Here is a tiny trained network, its code and every weight. The questions are about switching its units off for an input and a class, where a switched-off unit gives its printed mean instead of its output.

import numpy as np


def w(rows, s, z=0):
    codes = np.array(rows[::2]) - 128.0
    scale = np.full(codes.shape[1], s)
    scale[-1] = z or s
    return codes * scale


def f(y):
    return np.maximum(y, 0)


def log_softmax(a):
    a = a - a.max(-1, keepdims=True)
    return a - np.log(np.exp(a).sum(-1, keepdims=True))


def net(x, mask):
    res = np.array(x, float).reshape(1, 8) / 4 @ E
    y = f(res @ A[0][:, :-1].T + A[0][:, -1])
    res = res + np.where(mask, y, B[0][:, -1]) @ B[0][:, :-1]
    return log_softmax(res[-1] @ U[:, :-1].T + U[:, -1])


A, B = {}, {}
E = w([
[103,95,97,138,251,93,162],'x0',
[129,127,130,124,130,132,127],'x1',
[79,28,184,163,111,130,109],'x2',
[133,125,125,132,127,129,128],'x3',
[153,186,213,211,188,156,71],'x4',
[182,109,154,76,138,30,63],'x5',
[129,126,127,127,129,130,126],'x6',
[128,128,127,131,127,127,127],'x7',
],0.011)
A[0] = w([
[155,117,136,88,140,9,52,122],'n1',
[162,128,146,106,123,48,94,131],'n2',
[111,97,107,134,204,91,156,113],'n3',
[147,181,191,198,168,157,76,87],'n4',
[86,125,98,147,128,205,183,126],'n5',
[144,141,140,107,42,158,105,127],'n6',
[146,126,139,126,120,82,120,52],'n7',
[74,139,100,137,128,185,154,116],'n8',
[103,77,38,57,91,88,188,93],'n9',
[132,153,133,136,52,133,114,106],'n10',
[140,104,100,133,204,116,169,115],'n11',
[148,131,139,113,25,145,120,108],'n12',
[177,160,103,110,143,132,148,90],'n13',
[114,118,114,128,144,121,160,3],'n14',
[121,119,108,114,99,146,129,7],'n15',
[86,62,134,108,105,126,129,122],'n16',
[88,34,138,120,89,109,156,125],'n17',
[142,92,167,101,124,81,97,115],'n18',
[88,118,106,163,124,187,146,110],'n19',
[142,106,125,146,217,126,138,112],'n20',
[154,165,176,160,170,131,97,99],'n21',
[175,161,183,169,177,125,80,107],'n22',
[167,130,148,111,56,142,111,122],'n23',
[95,164,101,160,114,217,187,127],'n24',
[95,136,109,148,113,182,183,130],'n25',
[106,100,63,33,49,101,169,97],'n26',
[78,46,148,105,102,124,127,105],'n27',
[84,41,202,202,122,152,99,81],'n28',
[180,206,98,107,146,138,147,109],'n29',
[171,203,69,104,133,134,150,96],'n30',
[118,107,106,140,211,110,149,115],'n31',
[186,211,71,114,152,117,148,103],'n32',
[188,126,134,98,127,45,73,126],'n33',
[152,174,55,55,122,132,169,124],'n34',
[78,134,90,170,107,189,166,135],'n35',
[157,97,130,59,109,59,124,125],'n36',
[99,95,103,112,219,82,170,122],'n37',
[180,160,193,129,44,169,97,111],'n38',
[115,88,76,116,147,97,160,125],'n39',
],0.014,0.017)
B[0] = w([
[188,47,139,29,134,161,193,252],'n1',
[162,69,117,39,162,150,152,211],'n2',
[46,162,62,122,87,82,148,213],'n3',
[163,211,134,208,216,186,139,233],'n4',
[201,63,129,63,123,153,183,230],'n5',
[29,146,75,135,70,93,146,207],'n6',
[149,103,138,94,128,128,133,133],'n7',
[171,87,137,89,113,137,170,200],'n8',
[157,203,122,228,188,203,138,253],'n9',
[57,150,74,131,83,109,134,180],'n10',
[40,134,91,124,79,110,121,206],'n11',
[2,145,60,128,81,120,138,199],'n12',
[126,121,166,127,136,100,89,160],'n13',
[149,118,153,118,84,109,169,129],'n14',
[162,160,95,146,148,124,122,128],'n15',
[145,152,195,153,155,72,64,189],'n16',
[130,161,186,183,195,82,55,216],'n17',
[186,69,152,83,133,122,154,187],'n18',
[183,71,149,83,108,133,174,193],'n19',
[43,125,62,126,77,117,137,201],'n20',
[123,189,149,182,181,168,152,198],'n21',
[154,179,131,206,170,198,161,222],'n22',
[36,123,90,126,64,102,173,192],'n23',
[201,63,132,60,121,140,171,249],'n24',
[162,74,119,76,157,142,174,215],'n25',
[143,211,119,215,194,211,162,247],'n26',
[147,118,199,151,158,67,34,193],'n27',
[151,115,227,158,146,42,19,217],'n28',
[138,97,201,138,117,58,73,207],'n29',
[131,96,197,151,150,47,45,205],'n30',
[25,133,79,121,71,107,136,209],'n31',
[145,92,206,143,131,50,45,217],'n32',
[172,45,144,56,133,165,171,229],'n33',
[127,151,218,186,169,66,51,231],'n34',
[186,81,124,64,125,133,190,232],'n35',
[199,84,136,106,100,173,184,213],'n36',
[11,142,60,110,86,112,133,243],'n37',
[24,138,45,116,89,100,126,229],'n38',
[91,163,99,145,133,171,153,205],'n39',
],0.011,0.013)
U = w([
[215,58,111,8,133,181,193,113],'0',
[13,152,20,109,73,102,137,165],'1',
[179,226,125,213,204,231,145,166],'2',
[161,111,221,137,157,15,4,1],'3',
],0.013,0.0056)

Each question gives the input, the list of numbers given to net, and the class t.
The units are the neurons (one row each of A and B). Each row of codes is followed by its name. A weight is (code - 128) times the scale printed after its matrix; where a second scale follows, it is the last column's (A, B and U).
mask holds one flag per neuron, in row order. A switched-off neuron (its flag False) gives its mean, the last column of its row in B, instead of its output. The means were averaged over made-up inputs and are rounded, as every weight is.
A unit's drop is (log p(t) with every unit on - log p(t) with that unit switched off) / (log p(t) with every unit on - log p(t) with every unit switched off).
The circuit of an input: a set's keep is (log p(t) with only the set's units on - log p(t) with every unit switched off) / (log p(t) with every unit on - log p(t) with every unit switched off). Starting from the 12 units with the biggest drops (on a tie, the unit counted first), units are removed one at a time, each time the one whose removal leaves the highest keep (on an exact tie, the one counted first), for as long as the keep stays at least 0.8.
units of the circuit, in order: the units of the circuit, biggest drop first
k most important neurons: the k neurons with the biggest drops, biggest first
drop of u: that unit's drop, to one decimal
input [-2,5,-4,-8,-4,0,2,1], class 2: units of the circuit, in order => (n26)
input [6,-5,-8,-6,3,8,-6,5], class 0: 4 most important neurons => (n1; n33; n2; n28)
input [-5,1,-6,-3,3,6,0,4], class 0: 4 most important neurons => (n1; n33; n2; n28)
input [7,7,7,-8,-7,-6,-2,-1], class 1: 4 most important neurons => (n37; n3; n31; n11)
input [2,1,-6,3,-7,-1,-8,3], class 2: 2 most important neurons => (n26; n9)
input [0,-2,-6,6,-5,3,3,2], class 3: 2 most important neurons => (n34; n32)
input [7,-5,0,0,-8,-7,3,2], class 2: 3 most important neurons => (n9; n26; n1)
input [-7,0,2,-6,-1,6,0,-5], class 1: 3 most important neurons => (n12; n38; n6)
input [-2,-4,6,-8,-7,5,8,6], class 2: 2 most important neurons => (n26; n9)
input [-6,-3,-6,6,-4,-5,8,1], class 1: 3 most important neurons => (n12; n6; n28)
input [-8,8,-4,-6,8,-1,-5,-6], class 1: 2 most important neurons => (n38; n6)
input [-7,-7,-1,-1,4,8,-7,2], class 0: 2 most important neurons => (n1; n33)
input [4,2,-3,6,-2,-3,1,8], class 1: 2 most important neurons => (n1; n33)
input [-7,-5,6,-8,-5,6,2,5], class 1: 4 most important neurons => (n12; n6; n23; n38)
input [-2,0,-8,4,-6,7,-2,-2], class 3: units of the circuit, in order => (n34)
input [7,8,-4,-7,-4,6,1,-5], class 1: 2 most important neurons => (n37; n3)
input [0,-5,6,-3,-4,-5,-1,-5], class 3: 2 most important neurons => (n17; n27)
input [6,2,-8,-2,3,2,-4,0], class 3: drop of n32 => 0.7
input [1,4,-2,4,-8,-5,-3,1], class 2: drop of n9 => 0.1
input [-1,-4,8,-1,-8,1,6,-8], class 2: units of the circuit, in order => (n9)
input [6,-4,-4,-6,3,7,-3,-8], class 0: drop of n1 => 1.6
input [0,7,-7,-3,-7,2,-3,-8], class 2: drop of n9 => 1.3
